Below are the code and all the weights of a small trained network. Each question names an input and a class and asks about switching units off, where a switched-off unit gives its printed mean instead of its output.

import numpy as np


def w(rows, s, z=0):
    codes = np.array(rows[::2]) - 128.0
    scale = np.full(codes.shape[1], s)
    scale[-1] = z or s
    return codes * scale


def norm(h):
    return h / np.sqrt((h * h).mean(-1, keepdims=True) + 1e-5)


def f(y):
    return y / 2 * (1 + np.tanh(0.7978845608 * (y + 0.044715 * y**3)))


def log_softmax(a):
    a = a - a.max(-1, keepdims=True)
    return a - np.log(np.exp(a).sum(-1, keepdims=True))


def net(x, mask):
    res = np.array(x, float).reshape(1, 8) / 4 @ E
    u = 0
    for l in range(3):
        y = f(norm(res) @ A[l][:, :-1].T + A[l][:, -1])
        res = res + np.where(mask[u : u + 5], y, B[l][:, -1]) @ B[l][:, :-1]
        u += 5
    return log_softmax(norm(res)[-1] @ U[:, :-1].T + U[:, -1])


A, B = {}, {}
E = w([
[135,217,94,161,82,179,72,101,108,134,117],'x0',
[108,144,185,99,191,173,102,118,157,171,127],'x1',
[134,148,169,91,99,135,119,131,136,85,59],'x2',
[136,137,210,211,124,61,108,78,161,115,131],'x3',
[195,86,121,233,117,114,174,136,144,118,72],'x4',
[70,127,118,116,131,137,126,30,142,200,216],'x5',
[195,129,124,163,171,137,92,88,119,144,114],'x6',
[98,144,214,139,148,107,73,113,110,1,214],'x7',
],0.0075)
A[0] = w([
[166,111,110,170,200,149,152,149,65,120,206,79],'L0N0',
[122,135,126,129,168,121,99,137,88,88,137,74],'L0N1',
[70,111,113,66,70,114,189,254,101,57,76,2],'L0N2',
[157,88,158,73,183,68,193,135,240,140,119,59],'L0N3',
[60,36,43,148,63,82,190,97,188,198,122,33],'L0N4',
],0.0071,0.004)
B[0] = w([
[125,8,64,129,97,153,87,130,188,153,137,159],'L0N0',
[172,67,117,194,113,147,188,98,125,198,185,142],'L0N1',
[213,134,150,79,7,123,139,237,2,35,182,241],'L0N2',
[122,80,225,170,172,157,152,175,52,138,111,203],'L0N3',
[89,140,45,184,99,87,235,117,68,217,130,252],'L0N4',
],0.0089,0.0035)
A[1] = w([
[111,181,140,3,124,215,144,123,111,226,146,116],'L1N0',
[252,146,164,210,92,116,146,120,122,101,69,84],'L1N1',
[164,165,151,172,112,90,155,115,168,227,148,60],'L1N2',
[109,105,66,38,162,53,109,240,107,67,68,3],'L1N3',
[166,153,204,121,135,107,77,112,164,43,219,32],'L1N4',
],0.0052,0.0033)
B[1] = w([
[147,219,74,85,206,186,161,143,132,131,213,251],'L1N0',
[47,167,80,67,175,134,121,164,232,115,107,253],'L1N1',
[146,114,36,57,34,132,231,167,102,69,111,165],'L1N2',
[231,107,142,71,118,67,148,108,95,106,156,173],'L1N3',
[91,145,86,189,5,34,234,73,3,250,102,249],'L1N4',
],0.0063,0.0027)
A[2] = w([
[178,170,119,165,153,130,102,120,144,106,18,51],'L2N0',
[65,116,163,163,93,95,83,69,145,80,198,2],'L2N1',
[147,98,110,82,138,164,115,205,151,143,178,222],'L2N2',
[62,135,177,176,60,100,148,36,139,91,182,84],'L2N3',
[203,177,98,182,130,162,95,144,142,93,1,62],'L2N4',
],0.0083,0.0031)
B[2] = w([
[85,69,126,78,149,111,135,132,183,185,93,168],'L2N0',
[82,147,216,153,59,82,45,20,115,135,104,202],'L2N1',
[149,157,138,157,119,133,89,110,161,86,117,218],'L2N2',
[109,162,110,124,166,59,141,100,37,122,107,255],'L2N3',
[105,122,125,77,12,63,136,90,245,138,128,199],'L2N4',
],0.012,0.0054)
U = w([
[109,133,61,179,125,122,239,129,92,210,138,196],'0',
[120,212,104,75,198,246,79,110,156,137,164,105],'1',
[114,121,113,101,77,93,135,117,251,152,77,163],'2',
[115,64,215,152,231,135,137,173,124,123,75,49],'3',
[69,171,177,156,138,64,86,52,77,119,131,107],'4',
[188,136,141,81,62,113,145,210,92,47,132,249],'5',
[153,49,93,187,145,163,66,96,171,126,185,62],'6',
],0.019,0.0017)

Each question gives the input, the list of numbers given to net, and the class t.
The units are the neurons (one row each of A and B). Each row of codes is followed by its name. A weight is (code - 128) times the scale printed after its matrix; where a second scale follows, it is the last column's (A, B and U).
mask holds one flag per neuron, layer by layer. A switched-off neuron (its flag False) gives its mean, the last column of its row in B, instead of its output. The means were averaged over made-up inputs and are rounded, as every weight is.
A unit's drop is (log p(t) with every unit on - log p(t) with that unit switched off) / (log p(t) with every unit on - log p(t) with every unit switched off).
The circuit of an input: a set's keep is (log p(t) with only the set's units on - log p(t) with every unit switched off) / (log p(t) with every unit on - log p(t) with every unit switched off). Starting from the 12 units with the biggest drops (on a tie, the unit counted first), units are removed one at a time, each time the one whose removal leaves the highest keep (on an exact tie, the one counted first), for as long as the keep stays at least 0.8.
units of the circuit, in order: the units of the circuit, biggest drop first
k most important neurons: the k neurons with the biggest drops, biggest first
k most important neurons of layer l: the k neurons of layer l with the biggest drops, biggest first
drop of u: that unit's drop, to one decimal
input [0,0,-2,-1,-8,0,-6,-6], class 1: units of the circuit, in order => (L1N0)
input [-4,-5,0,5,-2,-1,3,-1], class 3: 2 most important neurons => (L0N3; L1N4)
input [-4,-5,-1,8,7,-2,8,4], class 2: units of the circuit, in order => (L1N1; L2N4)
input [-8,8,-8,-5,1,1,-5,5], class 3: 2 most important neurons => (L0N3; L2N4)
input [6,-1,-6,8,-6,-7,-5,-8], class 2: 3 most important neurons => (L2N4; L1N4; L2N3)
input [2,-2,4,-6,-4,5,4,-8], class 1: 3 most important neurons => (L1N0; L1N4; L2N3)
input [4,2,-7,1,5,5,2,1], class 6: 2 most important neurons => (L0N0; L1N4)
input [-6,4,5,-8,-3,4,-3,-2], class 1: 3 most important neurons of layer 1 => (L1N0; L1N4; L1N2)
input [8,3,2,2,2,5,4,-1], class 2: drop of L2N4 => 0.3
input [7,-4,-2,-7,-4,0,8,-2], class 1: drop of L1N0 => 0.1
input [8,8,-7,-2,2,7,-8,3], class 1: drop of L1N0 => 2.0
input [8,-3,-6,-5,7,-3,4,-7], class 2: drop of L2N4 => 0.3
input [1,-3,8,-1,6,5,6,-7], class 2: 3 most important neurons of layer 2 => (L2N4; L2N3; L2N0)
input [-8,2,-1,-4,2,1,-3,0], class 3: units of the circuit, in order => (L0N3)
